In the rows, 128 means zero.
Each row of numbers stands for one object and depends on some of the facts below. Use the named rows to name the rest.

Facts:
ε(bidrevor, bote); ε(bidrevor, mudrugrar); ε(braflu, gravuplum)
ε(braflu, klonun); ε(braflu, kegrol); ε(brakoflum, ruplu)
ε(brakoflum, brepifli); ε(brakoflum, zigapi); ε(brakoflum, fazem)
ε(brakoflum, tafloten); ε(brorem, palar); ε(brorem, radadre)
ε(brorem, brurerar); ε(bruflas, nastos); ε(bruflas, zomem)
ε(bruflas, skodo); ε(bruflas, gosten); ε(bruflas, bralal)
ε(fesom, skagi); ε(fesom, brepifli); ε(fesom, dade)
ε(fesom, drabrak); ε(fesom, gosten); ε(flosor, stotru)
ε(flosor, klaze); ε(foflim, palar); ε(foflim, zesis)
ε(foflim, fidrer); ε(givik, flaste); ε(givik, skeva)
ε(givik, raflu); ε(grasak, zigapi); ε(grasak, brora)
ε(grasak, sidrek); ε(groplu, gregun); ε(groplu, dremos)
ε(groplu, gagrok); ε(kegroflo, plakla); ε(kegroflo, nomir)
ε(kegroflo, plibrur); ε(kegroflo, ribri); ε(klefles, fidrer)
ε(klefles, bralal); ε(kluro, naplis); ε(kluro, tritak)
ε(kluro, laklak); ε(kluro, dromer); ε(konuk, platrun)
ε(konuk, zorus); ε(konuk, klonun); ε(konuk, skoflosir)
ε(kuflos, keflas); ε(kuflos, naplis); ε(kuflos, tritak)
ε(kuflos, lestim); ε(kuflos, bofle); ε(kuflos, ribri)
ε(luvak, rute); ε(luvak, nerabur); ε(luvak, toplum)
ε(luvak, benure); ε(luvak, dadrul); ε(moni, rufli)
ε(moni, skoflosir); ε(pato, brepifli); ε(pato, zorus)
ε(pato, sonak); ε(puvi, skadu); ε(puvi, skunok)
ε(puvi, pladil); ε(refe, nastos); ε(refe, trotrik)
ε(refe, pusur); ε(robel, plakla); ε(robel, trubri)
ε(robel, dadrul); ε(robel, loskekik); ε(skapam, debe)
ε(skapam, klaze); ε(skudrisom, guplol); ε(skudrisom, nusani)
ε(skudrisom, gosten); ε(skudrisom, trakler); ε(stofi, trubri)
ε(stofi, gidrem); ε(stofi, bredran); ε(stofi, klaze)
ε(stofloge, nastos); ε(stofloge, laklak); ε(stofloge, mudrugrar)
ε(stoteba, raflu); ε(suvi, trotrik); ε(suvi, tafloten)
ε(tidaki, skodo); ε(tidaki, dadrul); ε(vebu, triklu)
ε(vebu, laklak); ε(vudrar, skagi); ε(vudrar, fleplun)
ε(zuflu, nastos); ε(zuflu, nerabur); ε(zuflu, fidrer)
ε(zuflu, skovi); ε(zuflu, rufli); ε(zuflu, bofle)
ρ(bedre, 316); ρ(benure, 620); ρ(bidrevor, 209)
ρ(bofle, 580); ρ(bote, 209); ρ(braflu, 580)
ρ(brakoflum, 807); ρ(bralal, 620); ρ(bredran, 209)
ρ(brepifli, 807); ρ(brora, 316); ρ(brorem, 807)
ρ(bruflas, 620); ρ(brurerar, 580); ρ(dade, 807)
ρ(dadrul, 620); ρ(debe, 316); ρ(drabrak, 209)
ρ(dremos, 316); ρ(dromer, 620); ρ(fazem, 620)
ρ(fesom, 580); ρ(fidrer, 316); ρ(flaste, 807)
ρ(fleplun, 620); ρ(flosor, 807); ρ(foflim, 620)
ρ(gagrok, 807); ρ(gidrem, 316); ρ(givik, 620)
ρ(gosten, 209); ρ(grasak, 580); ρ(gravuplum, 580)
ρ(gregun, 620); ρ(groplu, 620); ρ(guplol, 316)
ρ(keflas, 807); ρ(kegroflo, 316); ρ(kegrol, 580)
ρ(klaze, 807); ρ(klefles, 620); ρ(klonun, 209)
ρ(kluro, 620); ρ(konuk, 807); ρ(kuflos, 620)
ρ(laklak, 620); ρ(lestim, 316); ρ(loskekik, 580)
ρ(luvak, 316); ρ(moni, 316); ρ(mudrugrar, 620)
ρ(naplis, 209); ρ(nastos, 620); ρ(nerabur, 620)
ρ(nomir, 807); ρ(nusani, 580); ρ(palar, 209)
ρ(pato, 620); ρ(pladil, 316); ρ(plakla, 620)
ρ(platrun, 580); ρ(plezek, 620); ρ(plibrur, 580)
ρ(pusur, 620); ρ(puvi, 580); ρ(radadre, 807)
ρ(raflu, 807); ρ(refe, 620); ρ(ribri, 620)
ρ(robel, 209); ρ(roski, 580); ρ(rufli, 209)
ρ(ruplu, 209); ρ(rute, 620); ρ(sidrek, 316)
ρ(skadu, 209); ρ(skagi, 620); ρ(skapam, 620)
ρ(skeva, 316); ρ(skodo, 316); ρ(skoflosir, 620)
ρ(skovi, 316); ρ(skudrisom, 620); ρ(skunok, 620)
ρ(sonak, 580); ρ(stefel, 209); ρ(stofi, 316)
ρ(stofloge, 316); ρ(stoteba, 620); ρ(stotru, 316)
ρ(suvi, 807); ρ(tafloten, 620); ρ(tidaki, 316)
ρ(toplum, 316); ρ(trakler, 620); ρ(triklu, 620)
ρ(tritak, 580); ρ(trotrik, 580); ρ(trubri, 620)
ρ(truko, 807); ρ(vebu, 620); ρ(vudrar, 209)
ρ(zesis, 316); ρ(zigapi, 620); ρ(zomem, 580)
ρ(zorus, 209); ρ(zuflu, 209)

Some rows with their names:
loskekik: [142 103 172 102  60 154 114 122 136 106 150 132 109 117  71  56  98 119
 106  99 155 198 135  82 137 140 153 138]
tidaki: [156 146 165 110  93 154 146 145  97  98 144 119 105 146 117  84  57  73
 104  98 117 202 135  72  89 157 183 128]
moni: [149 144 173 111  98 150 144 138 103 102 136 115 110 149 131  89  60  77
 105  99 121 212 137  80  94 156 183 130]
skeva: [150 154 120 108  96 128 143 115 127  84 127 107 117 139  95  79  57  57
 112 101 154 218 136  33  73 156 154 145]
foflim: [125 113 126  90  94 148 163 171 106 133 154 120 137 142 119 124  88 123
 100 117 138 163 155  85 153 150 174 160]
plakla: [123 128  99  96  88 135 144 148 119 125 143 143 101 156 109 102 109 117
 106 116 147 160 156  82 134 132 159 155]
kegrol: [124 102 197 104  71 143 110 102 148 115 129 120 114 132 105  73 107 124
 113 103 162 227 137 103 146 131 147 142]
fesom: [140  83 185 116  72 165 127 123 139 104 171 114 124 112  82  90  87 127
 108 101 139 211 123  92 142 156 168 124]
triklu: [128 135  91 106  94 144 144 148 126 128 147 149 111 163 117 102 112 123
 107 112 142 161 154  81 140 138 150 148]
suvi: [171 108 165 110 109 167 194 132 107 128 160 108 106 104 116 102 127 117
 124 116 141 184 109  74 114 186 174 120]
toplum: [150 149 147 104  90 147 124 135  95 105 133 132 101 148 112  65  75  72
 107  93 131 205 143  65  73 142 166 140]
benure: [122 125  99  96  90 138 143 149 118 130 144 142 108 154 111 104 109 118
 106 115 147 164 157  81 132 135 158 156]
bofle: [141 106 167 107  67 160 113 123 139 110 153 132 120 123  79  58 103 124
 108  95 154 201 136  82 142 142 144 135]
gosten: [147  85 159 139 126 152 139 114 105 118 130 129 110 120  85  80 101 115
 114  99 113 173 159  67 115 116 160 141]
skodo: [149 144 146 106  91 148 122 136  96 105 136 129 104 146 112  69  76  71
 106  92 129 208 143  64  69 141 166 138]
bredran: [148  95 169 122 111 137 149 115  99 110 117 128  84 116  68  68  90 106
 111 110 119 155 161  69 116 113 174 145]
klaze: [165 119 162  85  88 141 190 125  97 126 136 118  74  99  91  70 128 101
 123 122 163 167 121  69 100 168 173 137]

Which object is each row?
No name comes twice in this set of rows, the named rows included.
[112 121 114  99  96 132 142 139 122 134 137 133 110 160 125 116 111 119
 110 118 151 181 154  91 135 128 159 158] : skoflosir
[116 108 122 108 101 141 158 149 123 125 155 122 111 152 124 136  95 124
 107 123 135 178 142  96 141 144 177 147] : pato
[132  86 140 135  99 134 164  86  78 114 143 150 101 107 101  65  73 146
 153 110  99 175 191  74 119 132 151 152] : skadu
[118 107  96 102  94 141 137 146 117 132 156 137 113 148 108 118 112 118
 108 114 143 175 151  80 120 131 160 155] : trakler
[125 119 121  99  97 148 163 163 115 127 155 125 123 149 120 125  90 125
 102 118 134 164 149  88 150 150 174 149] : klefles
[169 118 179  88  92 148 210 134  97 119 144 106  77  95  96  85 109 107
 121 128 150 163 115  77 116 183 190 125] : flosor
[129  89 168 110  46 150 156  99 113 100 182 139 116 100  97  70  57 159
 145 110 126 210 157  95 152 171 156 136] : puvi
[151 148 148 106  93 147 121 135  96 107 133 131 108 146 117  67  77  72
 107  91 130 207 145  65  75 142 164 139] : skovi
[146 112 166 106  63 158 117 121 140 107 150 136 111 124  76  52 101 123
 108  96 154 194 135  81 142 143 145 133] : plibrur
[152 143 173  99  83 142 153 143  91  92 138 117  85 136 105  79  50  66
 102 106 121 195 136  74  82 153 197 131] : stofi
[173 136 146 101 102 159 179 126 109 134 138 129 102 115 116  67 142 116
 127 110 156 173 124  66 112 175 150 128] : keflas
[157  99 179 135 121 154 168 125 106 106 128 121 102 121  85  83  77 118
 109 108 104 154 152  75 139 133 180 131] : robel
[104 112  80  99  68 122 164 118  92 127 166 158 102 138 126 101  82 149
 147 124 129 177 183  88 128 146 147 167] : skunok

Now the same objects, written a new way:
Some objects and their rows:
stefel: [127 118 119 111 114 119 144 109 133 113 118 119 135 137 134 164 179 131
 148 159 118 145 180  83 100 128 121 120  84 117  57 137 138 139 131 113
 153 141 126 148 170 129 113 133 134  93 152]
gidrem: [120 122 176 161 132  87 121 115 101 147 137 112 128 148 132 174 127 155
  66 100 119 133  85 148 162 133 134 131  85 125  78 148 116 140 132 137
 119 108 118 146 101  91 146  98 168 108 134]
radadre: [167 111 131 149 142 166 129 168 139 123 139 105 160 136  92 127 111  97
 163 134 123 153  79 135 128 131 138 151 143 150  99 149 145 126 156 130
 133 163 109 124  99 152 116 144 136 106 160]
ruplu: [128 126 120  88  78 125 113 125 143 117 111  91 127 144 158 159 130 126
 152 182 124 145 181  77 122 141 124 117 121 130  37 111 136 137 144 117
 152 122 129 135 177 123 101 140 132  81 156]
stoteba: [119 108 117  91 130 116 145 129 134 143 135 168 117 120 133 130 136 118
 138 136 131 113 114 153  93  99 117 132 188 109 208 138 111 115 107 126
 139 147 116 159 144 143 124 126  83 137 128]
gagrok: [163  96 137 125 138 164 133 162 147 131 137 130 149 140  96 148 133 102
 149 147 115 145  88 134 153 137 133 158 148 136  97 149 137 116 141 125
 128 137 109 136 101 145 126 160 133 101 156]
brakoflum: [169 102 147 113 129 148 112 184 176 125 107 111 160 132 114 149  87  91
 118 168 132  62 140 106 135 133 152 164 211 103 130 123 132 139 147 143
 116 103 129  87 127 132 110 140 132 127 204]
skunok: [112 120 104  92 118 136 139 137 124 143 137 168 105 121 130 120 111 125
 136 114 130 135 110 165 119 103 117 121 154 155 168 137 113 120 118 117
 142 143 112 157 132 141 119 140  93 119 124]
raflu: [173  89 132 110 131 173 136 159 152 137 144 115 147 143  99 144 141 100
 158 155 103 138  70 138 150 139 128 167 155 133 102 152 128 106 136 130
 131 146 114 151 104 151 125 164 132 102 151]
bote: [124 130 123  93  99 125 144 102 131 107 114 112 131 134 134 168 171 130
 168 138 128 168 175  83 106 131 121 120  60 147  29 135 147 142 141 108
 150 132 133 137 158 128 109 138 128  98 133]
bruflas: [104 159 118 138 182 128 151 158 133 133 117 136 129 115 131 105 124 110
 157 115 143  68 151 165  90  90 134 112 158 115 191 112 128 140  99 120
 127 110 127  85 144 141 130 109  94 169 133]
brorem: [164 104 135 159 164 157 135 176 137 116 127 108 175 127  88 151 125 101
 155 142 126 117  97 123  99 123 147 157 166 111 140 146 139 135 147 133
 134 155 119 100 107 146 117 123 123 119 184]
kluro: [115 124 124  85 132 121 162 110 134 129 117 177 108 106 128 126 139 136
 132  95 156  95 154 134  90  93 133 153 150 129 182 118 123 150 114 132
 131 102 138  99 130 138 105 127  82 168 132]
gravuplum: [136 140  93 149 101 162  94 121 111 105 121 162 134 114 111 104 128 142
  98 136 102 148 132  79 166 158 120 107 115 115 175 115 148 105 142 123
 102 159 168 163 108 119 157 134 154 122 102]
zesis: [115 132 160 174 132 114 115 109 109 130 152  74 139 135 128 133 111 138
 121 107 131 141  64 136 107 148 126 125 108 139  81 168 109 118 150 138
 128 142 133 113 109 103 148  90 124 126 111]
givik: [122 101 121  95 141 125 152 129 130 142 133 170 124 118 132 137 145 121
 134 136 132  91 115 150  82  94 116 135 193  95 232 141 110 118 107 127
 138 147 118 160 146 140 124 123  76 137 130]
vebu: [113 124 123  80 122 122 154 122 127 130 118 173 111 108 128 123 131 127
 139  92 150 103 146 147 101  95 130 141 145 136 178 127 124 148 118 127
 129 109 131 108 131 139 114 126  81 154 128]

Which object is each row?
No name comes twice in this set of rows, the named rows included.
[164 103 139 142 145 125 133 186 130 138 127 134 143 147  91 150 114 116
 111 120 119 177 116 153 182 123 153 148 103 163  84 133 148 149 146 128
 125 135  90 150  94 139 124 154 178  80 163] : klaze
[136 135 127 151 151 128 149 100 127  94 115  98 152 126 131 141 182 129
 165 158 144 122 199  63  54 131 131 121  86  93  86 124 151 152 127 124
 154 143 140  97 171 131 103 109 132 147 169] : zuflu
[142 158  96  83  88 121  90 130  94 112 101  87 133 117 133  94 105 134
 135 126 101 169 121  92 157 153 133 127 127 130 160 101 148 118 155 130
 107 127 159 130 121 130 155 137 140 112  88] : trotrik
[142 135 102 158 116 149 103 114 123 100 108 166 149 108 104 121 142 137
  79 142 113 111 147  61 141 148 125 108 130  83 211 119 146 116 135 128
  95 144 170 154 120 111 155 118 150 133 125] : braflu
[143 147  97 111 111 127 107 118  96 114 107 122 139 115 116 113 142 142
 111 138  93 152 127  94 149 148 126 126 129 100 190 119 146 113 136 128
 107 135 156 160 116 128 167 131 137 112  87] : roski
[155 122 136 126 123 180 109 186 187 129 130 114 135 141 112 126  85  93
 140 170 118  93 118 132 189 143 135 142 164 160  69 121 135 115 147 126
 118 117 116 103 108 137 108 164 145 116 166] : brepifli
[112 116 110 119 120 133 140 151 129 138 131 167 111 121 133 117 115 125
 130 114 139 117 131 158 117 102 124 120 162 146 174 127 118 136 114 123
 135 141 116 138 140 143 118 130 101 135 128] : plezek
[154 138 106  85  92 118 101 131 110 121  91 110 150 114 138 120 108 134
  92 148 106 120 154  73 138 148 131 141 191  71 218 108 144 128 150 138
 103 125 171 139 137 121 152 123 127 112 125] : grasak
[156 124 136 134 153 180 124 181 181 128 125 111 143 141 104 133 122  85
 147 158 115  84 118 145 183 135 134 142 148 136  79 125 135 121 137 124
 115 109 114  96 109 141 119 161 148 125 151] : dade
[115 139 115  99 139 113 141 147 130 131 117 142 120 110 139  97 102 121
 136 116 153  83 150 144  79  95 136 126 171 132 189 112 125 149 121 129
 137 118 126  82 143 139 111 115  83 163 146] : refe
[130 170 100 101 139 139 109 130 107 118 108 114 134 123 118 110 152 128
 128 142  91 131 118 114 183 149 123 113 110 103 159 115 153 105 126 116
  97 117 156 132 117 131 178 140 143 123  63] : nusani
[104 144 123 129 177 133 151 154 158 133 116 154 121 115 129 125 143 110
 138 131 134  44 146 167 107  90 127 110 156 116 187 125 125 134  94 114
 119 105 119 106 150 138 139 117  96 158 131] : skudrisom
[124 132 112 167 116 148 127 102 130 100 134 106 126 135 136 126 155 134
 159 157 136 176 175  74  96 146 120 102  57 138  27 118 144 132 135 118
 158 159 126 129 157 134 107 135 153 116 142] : rufli
[107 152 111 100 131 127 130 140 114 134 139 129 100 120 137  80  89 122
 176  93 151 155 121 173 119 108 126 108 126 182 134 103 125 133 124 118
 137 129 114  96 128 153 118 138 103 146 101] : nastos
[121 103 169 134 113 120 125  93 126 141 151  98 133 142 135 170 141 138
 111 126 113 116  61 136 133 147 112 145 130 106 100 182  96 101 133 138
 122 127 137 150 115 102 149 105 124 115 107] : skeva

